In the rows, zero is written as 128.
Rows with their classes
[ 86  97 156  96 138 123 164 145 163 131 117 133 155 111 117  94 153 160
 134 106 127 114 131  90 127 160 124 102 169 131 127 115 151 126 119 101
 104 106 153 105 156 124 143 121 111 121 123 140 123 134 122 130 117 150
 139 105 108 134 127 156 139  87  64] : X
[ 69 113 177 138 161 160 159 147 105 117 154 130 149 124  88 115 155 137
 102 139 100 113 159 108 141 115 141 109 133 127 137 114 151 133 116 141
 101  98 117 112 136 125 147 104 137 106 136 144 124 135 113 144 118 144
 151 127 104 137 126 136 118  88  93] : X
[133 127 165 119 169 137 157 152 132 122 147 133 149 104 127 109 135 139
 122  94 126 132 149 143 141 103 134 125 136 124 143 109 142 116 151 132
  75 164 116 109 144 101 147 116 145 108 119 128 123 137 110 155  97 138
 146 135 112 141 132 153 138 114  71] : X
[107 103 168  85 125 128 145 134 100 108 128 123 144 125 154 132 120 108
 104 134 115  99 142 125 134 143 147 115 125 129 125 117 145 125 135 147
 116 106 126 120 129 123 119 115 124 124 131 127 125 136 123 139 150 125
 132 135 129 131 135 137 133  95 119] : X
[155 106 166 120 144 111 165 141 137 118 163 114 109  95 113 135 170 155
 113 123 125 165 147 126 138 124 144 139 115 110 142 108 124 128 116 125
 109 101 124 114 128 140 135 116 125 102 127 141 130 154 144 150 120 123
 151 113 105 116 115 162 132 144  62] : X
[141 155 191 128 135 114 169 145  97 136 176 128 136  98 119 128 170 146
 129 156 111 152 129 155 117 116 153 124 124 125 132 108 122 132 128 128
  82 107  97 109 125 128 126  95 146  86 127 106 135 136 157 155  99 120
 139 162  96 121 137 181 139 138  92] : S
[120 104 122 104 162 142 158 130 130 125 144 128 146 100 118 107 165 124
 105  95 121 144 132  88 132 179 135 117 146 102 134 100 135  90 109 116
  83  67 126 110 153 127 161 113 107 116 128 144 126 158 127 176 116 147
 136 114 100 142 128 152 139  95  42] : X
[126 131 170 143 131 116 173 141 113 117 177 128 123 105 120 145 153 169
 111 117 121 175 122 137 108 121 152 142 116 107 142 109 157 124 121 138
  87  86 107 118 120 128 132 105 130  84 127 133 140 142 125 157 121 146
 137 156  84 123 148 196 142 150  82] : S
[ 92  96 140 106 182 136 130 145 123  96 119 127 140 129 126  97 142 137
  94  80  99 103 141  84 156 187 138 108 130 105 143 105 152 104 100 129
 112  80 119 113 164 119 166 106 107 118 127 157 121 140 120 164 117 136
 150 109 117 137 142 148 133  45  69] : X
[108 109 130 151 156 136 102 130 106 111 118 131 126 129 129 116 137 119
 124 126 124 133  72 104 139 143 157 113 123 106 140  93 126 127  94 143
 117  67  90 109 158 138 146 117 127 131 115 133 125 120 118 141  94 138
 124 126  75 130 137 108 118  96 102] : X
[107 121 190 104 143  96 169 148 143 135 158 120 149 102 121 102 152 147
  99 125 109  77 164 133 132 110 130 117 156 154 131 106 140 126 148 113
  82 128 148  89 138  92 116 126 126  91 124 129 121 140 122 157 135 130
 179 124 120 113 129 165 120 134 105] : S
[110 126 160 111 144 123 158 147 128 131 148 136 144 114 117 109 116 139
 130 122 117 115 139 128 146 138 139 121 147 132 142  94 137 136 116 126
  93  85 136  99 119 136 134 106 119 110 135 144 128 138 134 140 122 141
 111 127 119 128 132 130 125  88  90] : X
[112 139 179 127 116 121 152 143 118 116 167 134 129 110 121 161 152  95
 114 126 123 139 137 130 130 138 149 117 121 116 127  95  96 123 128 121
  87  92 115 114 136 128 103  98 126  96 140  95 147 137 120 155 110 130
 157 135 113 132 147 150 139 102  90] : X
[103 123 138 101 140  96 152 136 139 131 127 122 149 141 104  52 152 121
  98 130 119  97 135 116 143 129 119 108 156 135 144  97 100 120 128 114
 111 150 156 107 141 132 141 143 125 132 128 179 122 132 132 122 132 120
 140 111 117  23 120 140 150  93  98] : X
[152 139 139 160 151 107 160 151 151 133 189 122 103  86 100 126 173 162
 120 116 134 252 135 148 102 108 140 144 134  93 139  97  95  97 159 134
  87  90 115 115 135 116 128 141 142 100 130 111 145 150 138 148  97 146
 145 142  92 127 119 171 138 204  77] : X
[109 124 163 135 137 105 138 131 131 104 154 119 145 109 112 146 161 147
 116 119 121 144 140 106 134 135 144 128 113 115 117 130 124 130 114 130
 108 104 124 122 149 131 136 104 158 101 142 128 133 136 121 149 105 131
 135 121 110 101 131 147 140 121 104] : X
[123 130 172 133 133 108 156 142 118 119 180 130 146  90 119 114 154 130
 133 116 122 171 156 131 126 112 142 129 136 114 141 106 128 118 139 121
  84  90 120  86 130 130 135 112  91  94 132 121 130 133 126 142 121 134
 153 138 110 129 153 160 128 129  72] : S
[113 110 172  96 166 152 160 149 116 132  33 138 163 119 118  97 128 154
 136 102 131  71 137 110 156 151 134 125 170 114  94 149 149  95 109 133
  73  66 111  79 146 115 165 100  92 106 130 148 123 125 119 101 137 138
 149 129 119 160 130 142 126  51  49] : X
[124 118 116 158 162 126 153 133 174 142 134 117 136 110 131 101 149 166
 121 132 135 148 132 112 135 132 148 132 157 132 141 118 142 105 156 113
  98 102 137 110 142 115 133 152 125 115 122 129 131 132 122 137 116 117
 146 127 112 146 153 161 106 127  42] : X
